Each row is followed by its class number.
[ 248  248  490 -118   28 -161  326  287   -2  -95 -363  365   71   17
  -87   39  -41   85  -65  258  146  312 -101  183 -118 -294   75  139
  -50   20   43   30   22] -> 9
[ -43  -19   -1   63   85   55   95  -32   -8   41  -38  -27   11    5
   12   64 -127   18    9  -18   18  -36  -86   35   23   11   20   -3
  -14   63  -10   74  -37] -> 8
[ -13  125 -354  296 -143   56  246 -487 -176  230   49 -446  203    2
  -52 -209 -224  164  184  -27   32 -286  -80  -54  -81  -90  124 -123
   83   17 -116   43  105] -> 3
[ 109 -208  -37   -4  106   77 -152 -354   11  240 -163 -131 -356   79
   29  271  -40  284  191 -360  249 -162  528 -383  289 -176  348  -22
  -17  -50 -245   95  123] -> 7
[-289 -154  -53  -82  234  499  140  -61 -288  258 -208 -397 -269  137
 -252  441 -151 -130 -136 -191 -117    9 -411  192 -131   35  306  -63
 -110    8   83  183 -243] -> 5
[ -24  -39   -7  -24   51  -19   38    7   62 -101   -2   35   -9  -47
   35  128  -34   22   14   28  -30   -3  -76    2  109  -13  -28   17
   37   83    5   15  -55] -> 9
[ -63  -13   41   10   38   83   75   -5   21  -73  -40   49   60  -12
  -29   11  -55   84  -19   54  -56  -21 -102   71   -8   -7  -27   30
   57   80   24   66   48] -> 6
[  42  -44 -283   78   36  127 -130 -155   33  187 -233   98 -329  -73
  -59   49   31  129 -109   70  -20   51    5 -212   44  230  -77  -68
  100 -175  -79   93 -118] -> 6
[-175 -132  -17   90  132   46   49   76 -214  122 -138 -165   39  -75
  198  -85 -267 -203   99   94  -26   28 -556  128   74   -1 -169 -110
   14  188   11  219  -89] -> 0
[ -48 -142  160  -48  -39  338 -251   36   24   88  120  115  131  -18
 -192   44   53  -28 -379 -100   11  -39   36   57 -153  -12  207   -4
   13  209  -31   91   80] -> 5
[  55 -104  162  -19   38   -4  -87  -22  -46  112  -57  123 -142  -56
   99  -73   90  -79  -91  -92  -11   94 -381  153   -5   99  -94   89
  -51  121  136  -91 -146] -> 7
[-176 -240 -191   14   84   66 -247 -512 -218  501   55 -277 -174   52
   -2   24  -39 -319 -110  -90  -37   36  352 -165   50   44  219 -179
   -8  103 -159 -287  -11] -> 4
[ -79    6 -354   97  255  396  201   82 -141   34 -181 -292 -100   86
 -137  276 -140 -157  -67  255   12  -84 -485  -96 -197  287  153   35
   78  -27  258  -25 -252] -> 1
[ -83  -55  114  113 -207  176  148 -325   53   73  128  -33 -117   49
   69   99 -170   54 -126 -146  -52 -212  -29 -110 -166  -49   93  174
   82  290  -50   98   41] -> 0
[-108  -19 -307  -28  -57  113  -60  -99   54   75 -122 -181  180 -127
 -121 -257 -263  152  383    4  150 -148  300 -215  156   -3  436  -67
 -138 -133  -70  -19  160] -> 8
[ 115 -222   11   63 -143  482  -73  409  102 -127 -460  198  360  -34
 -554 -228   46   76   57 -326 -171  -42  177 -226   21   18  114  -86
  396 -284   63  120   -9] -> 0
[ -25  -18 -296   90  -29  161  -78 -156 -300  243  -95 -365 -106  157
 -237  166    7 -251  -36   10 -188   75   80 -258 -203   96   80 -357
    2 -137  -71 -237   72] -> 1
[-60  -3 -17  -3  36  35  90   3 -22 -31   5 -56  16  21  19 105 -59 -28
 -53  -2 -32   0 -97  90  10   6 -56  11  24  57  17 -30 -72] -> 3
[  48  173 -198   38 -277   25   85 -308   82  126  227 -239  -61  112
  117 -355  323  -45   18  186  -68 -100  120  -47  -41 -116    0  -90
 -113  -44  -33 -355  203] -> 3
[-329  207  170 -236   88 -279  151 -125   33 -382 -231  118   24   25
  106  128 -263    6  -78   18  108  201  205  167  -83  117   23  101
  -43    5  112 -107  -82] -> 8
[  35 -169  130   52 -211   71 -192  -51  272 -195   65   27 -312  -12
  107  -95  -33   96   64 -105   32  -79 -489   92    7  -26 -202   17
  225    9   60  360   17] -> 2
[  81  -66  101   28   20  305 -148  -71   19  183   99 -153  -28  -65
  159  -13   67   46  -61 -250   68 -129 -163  -91   -1  122  153  -34
   97   62   36  153   60] -> 9
[ 18   4 108 -12  24  35  44  56  31   2  -6  60 -18 -65 101  63  19  29
  32  21  -1  23 -41  58  84 -37  24  18 -30  75  22 -12 -23] -> 5
[ -25  -50   31   11  110   56   52  -43   11   -1   -9   19  -62    0
   33   88  -53  -20  -52   99  -31  -23 -244   50   47   37  -46   31
   19   99    3   74  -95] -> 1
[ -57  100   95   10  -67  -83 -138  122  169  -23 -369  160   90  -71
 -161    0 -168  -18   81  -47   80   58  137   86  -97  137  -20 -188
  149 -153   17   56  -87] -> 2
[ 253  -60  303   70   66  250   18   36  155  -18 -117   59  -35 -153
  242 -327  -69  -36 -314  137  176  184 -899  183  -67 -130 -110   62
  333  117  115  297   39] -> 4
[-217 -230  179 -218  -90 -174 -185  -52   78 -309  216 -355  113 -184
  345  172  213 -121   55 -372 -203   -3   41   99  306 -118 -177  -32
   60  353  126 -216  -28] -> 1
[  -7  -10  -76    3   24 -299  183  -42   16   65  103  -95   12   92
   90  -97 -110 -113  204   53   95  -80   26  -36  -71  -48   70  103
 -203  -25  -13  -16  -36] -> 1
[  -3  -70  -85   66  -69  -51 -252   42   18   16  158 -149 -279   16
  125   27  148   -5  113   17   41 -111  -45 -166  232   10  113    9
  -80 -129 -176  -84 -101] -> 0
[-112  164 -210  -29  307  532  166   -6   51  -50 -123 -292 -459  272
   56  106   72 -267 -199  441  108 -220 -179 -163 -253  164   28   22
 -243  -32  162  136  -16] -> 6
[ 175   12   62 -152   28   70 -313  111 -128  -43  -25  337   22 -201
 -126  -33  210  318 -120   -4   58  106  -74   -4 -131  130   45  162
    6   57  119  -21   67] -> 3
[ -89  -41  -42    8  -98  -89  -82  -16  156 -157  134  -30 -222  247
  137  217  207  -75   58 -114   81 -194  408 -133  220   37  -31   -6
 -279   33  -15 -144  -56] -> 9
[ 162   28  195    6  -44  155 -122  258  172  228 -464  -77   83 -410
   81 -359  207    5  365  -25  -90  236  445   39  200  -85   44 -193
  325 -131  211 -351  152] -> 6
[ 179  -42  217   56   46  308 -270  305  215  281 -214 -180   40  -84
   59 -237  101 -400 -100  -79  121  158  257  -10  -34   57  200 -276
   44 -153  137 -348  132] -> 2
[ -64  -87  -39   -7   -7 -211  -23   82   51  -89   93  163  114  -95
    3   84  -74   77   89   65   -8    6 -223  174  187  -50   48   -6
 -269   70  -11  -28  -45] -> 2
[ 122 -148   -4  -26   43  427 -108   81   31  203 -443 -269 -221  124
 -113    7  147  207  -94 -255   19  251  291 -145   16   31  138 -139
  279 -204   20 -170  220] -> 9
[ 137  145 -238  244 -104 -177  234 -174  136  -87 -581   37 -226 -281
   37 -163   25  271  485  437   19 -118  -10 -437  180 -171  264   64
   -3    3   27 -307  -52] -> 1
[ -13 -105  261  -10 -127  410   14  347 -108  145  231 -261 -139  317
  137  276  -29 -312  -35 -397   47 -177 -387 -100   51   -4  171   15
  -62  -73  -77  339 -152] -> 3
[-206 -304  -61  -15  132  100   76  319  320 -336   56  311  349  100
 -357  151 -246  -10 -125 -404 -195 -137 -106  154  162  152  -52  149
   36  -57  -35   74 -244] -> 1
[ 209   38  -16 -102  331  320    2 -134   59 -188 -595  257 -158 -411
 -125  -62  111  482  -35  376   70  148  202  -69  238 -295  112  267
   34  352  184 -409  210] -> 0
[-136  -81 -143   34  -97 -150  -62  -75   46  -32  261    4   27   78
  -16  -49  -37 -143   36 -155  -38  -66  281   17  -15    4  -29  -13
 -118  -40    5  -79   49] -> 1
[ -81   99   19 -186 -451 -150   78  172 -255  -70  154  304   14  -52
   84  -84  -79  188   76  237 -146  273  -87  -82  274 -154   99  149
 -315  -68 -215   72  107] -> 7
[ -17 -179   63  -69 -112  -12   81  244  148 -284  249  285  -34  233
 -119   92  -83 -161  -12   -2 -104  -26 -352  -20  -41  -84 -107   41
   24 -111  -80  329  -52] -> 5
[ -33  -80  -15  149  -88  172  -65  120   13  -46  153   16   85   65
   15 -147  161 -233 -302   97  -95  -37 -210  -39  -19  -29  -88  -49
  130   10  -42  100  -45] -> 4
[ 101  143   22  102  -56 -156  152 -242   37   31  221 -134 -285  122
  328   -4  320    0   23  384   -3  -78 -161  -10 -129  -48  -87   30
 -162  234   88 -281  132] -> 9
[  92 -194   18  158  179  141 -283  103   80  161   -6  -73  -48 -116
  105  -50  160 -272 -314  116  121   34 -225   11   29   12  -15 -120
   67  192   61  -95  -83] -> 8
[  18 -222  -48  -88 -130 -186 -294    3  133  -55  225  117  111  -89
 -130 -128   62  -83   33 -125    2   94  180  133   31  -27  -29  -83
  107 -111   67  -69   40] -> 7
[  -3 -136   26  399  -60   78  -84  463  -23  110  469  276  309   66
  -71   61 -129 -135   10 -199  126 -247 -271  110  103  -54  340  -76
 -239 -150  -65  293    7] -> 6
[-112   52 -144   56 -382  230   66    6   98 -327  479  253    9  115
  -14 -123   30  208 -106   -2 -185 -115  -21 -149   47  -97   93  165
  114 -152 -115   94  264] -> 3
[  26   44   -5   55   65   27  147   -5  -19   12 -110  -23 -104   34
   82   55  -81   36   46  146   71   22 -153  -25    4   14  -37   61
   75   48   35   54  -64] -> 8
[ -55    6   63  -37  560  353   81  314  -38  258 -290  115   47  -53
 -132   48 -167  -16   69  210    8  -43  263 -119   24  274  410  213
  -24  -91  -51 -131 -141] -> 4
[ -42  -14  119  178   76  278   15  164  -93   84  210 -373  -99  109
   85    4   83  -98 -187 -261  -13 -175    4 -132 -168  -55  265  185
  148  -31  -62   94   20] -> 9
[   3  -26  -62   79  -79  -81   95 -235  -43  199  174 -160 -108  132
  124  -31   -3 -194  -19  104   11 -104 -254  -54 -182  -24  -24    3
   23  135  -23  -25  -24] -> 7
[   4  -82   85  -23   92   61  -34   53   70   12  -35   33  -38  -82
   79   98  -49   48  -38  -15   37   -2 -119    2  121   12   36   60
   26   76  -25   83  -52] -> 6
[  88  -74  146   30 -217 -262 -251  129   59  -72   -6   75  108 -243
  -34 -151   67  -11  249  -85   18   48  436 -177  107 -195  207  -45
   35  -36  -48 -148   94] -> 8
[ -66 -213  -57    5   48  -51  -48 -188  145  282   23  167 -196   31
   23  -38   42  167  -25   -5   67 -117   11  -58  101   81  303  134
 -229    9 -150  -19  -78] -> 7
[-40  -3  39  19   5  53  45  47  -3 -23  84  64 -15   2  56 140 -48   7
 -98  67 -47  -7 -64  -6  76  13  36  66 -23  52 -43  36 -37] -> 2
[-155   57  -16   64   -1   74    9  111 -111   21  268  118  102   83
  -31   53    6 -118 -237   77    5  -77 -322  130 -165  114   88   59
  -45  -29   28  211 -102] -> 6
[  55   14  -76  186 -261 -175   -5  -80 -312 -371  349  187   67  265
 -153 -168   62  128    0   -2  -20  -77 -230  -43 -195  -22  -98  -28
  -32 -247  -10  294  165] -> 3
[-145   39 -113  242  -45   60   74  -39 -532  -42  145   71   74  418
 -420    3   78 -320 -133  207 -277  -42  -68   21 -210  -12 -180 -218
    0 -136  -79  128  -27] -> 1
[-103  -96  -94  -68  107  -70  -85   13  -23   13  375  -67   -6 -159
  312   94 -174  -42  270 -141   89 -222  -67 -150  129  125  268  179
 -261   89   42   19   -7] -> 7
[  35  114  -77   97  199  -41  290  -88   29  292 -266 -572 -538  165
  422   90   19 -353   49  143  245  -48  -54 -136  -78  -87   -6   49
 -138   21   68 -148 -193] -> 7
[ -81   10   46  -71  262  -89  268  180  -82 -215   46  166   -5 -245
   47  296 -268 -126 -125  601  -16  197 -486  352   66  -98   23  142
 -276  202  211   98 -193] -> 2
[-127  259  -38  157   83   10  316   48  -46   -5    4 -248 -278  147
  401  102  -90 -335  113  285   40 -136   -6 -206  -86  115   61   45
 -250  -36   48 -105 -100] -> 4
[ -48 -108 -153   31  -14   31  -63 -193  122  109  362   74 -293   49
  111   79   46 -163 -196   77  -61 -105 -181  -83   -5  122  -26   70
  -61   -2  -70   92 -131] -> 1
[  12 -142   52  -44  -26 -184 -112    8  -45 -215  201   45   -3  114
   11   33  -71 -147 -144  -70   31  -28 -306  -94  -74   48  -58  123
  -44   39  -53  116  -99] -> 2
[-152   38 -671  170 -238  -32  188 -171 -454  195 -100  -53  -97  392
 -438  -30   -6   30 -138  232  -45  -63 -355 -149 -524  219  -84   79
  -82 -129   54  198 -182] -> 2
[-121   34 -259 -127   53   45  237 -463  168 -187   92  -73 -174  -93
  194   36 -527  217  294  -73  -27 -224  341 -397  134  173  248   91
 -478  -56 -174   46  205] -> 5
[ -73 -200   89 -250   36 -149 -115   66  199  256  134   40 -156   -9
   97   51   35 -139 -167   76    6  144  102  108  118   24   78  142
 -184   77 -157 -149 -160] -> 7
[ 299   75  477   -9  -89 -296 -175   55    0  -94 -312 -160 -448  -83
  405  -19  282  145  124   34  211  242  -52  -19  104 -240 -213   72
   40  209   46 -184   57] -> 8
[ -58 -168  197   94   70 -121  -97  -34   53  -33  307   25 -112  -53
  247   -9   55  -27  -59   99   13 -184 -240  -61  -87   -2  108  166
    2  217  -47  170   14] -> 6
[ -21   45    1   86   59  130  179 -101  130  -31  -76  -83  -83   41
   50  -80 -186 -107 -101   42   20  -30  -55  -36 -171   28   -9   12
  105  -40   44   93   39] -> 1
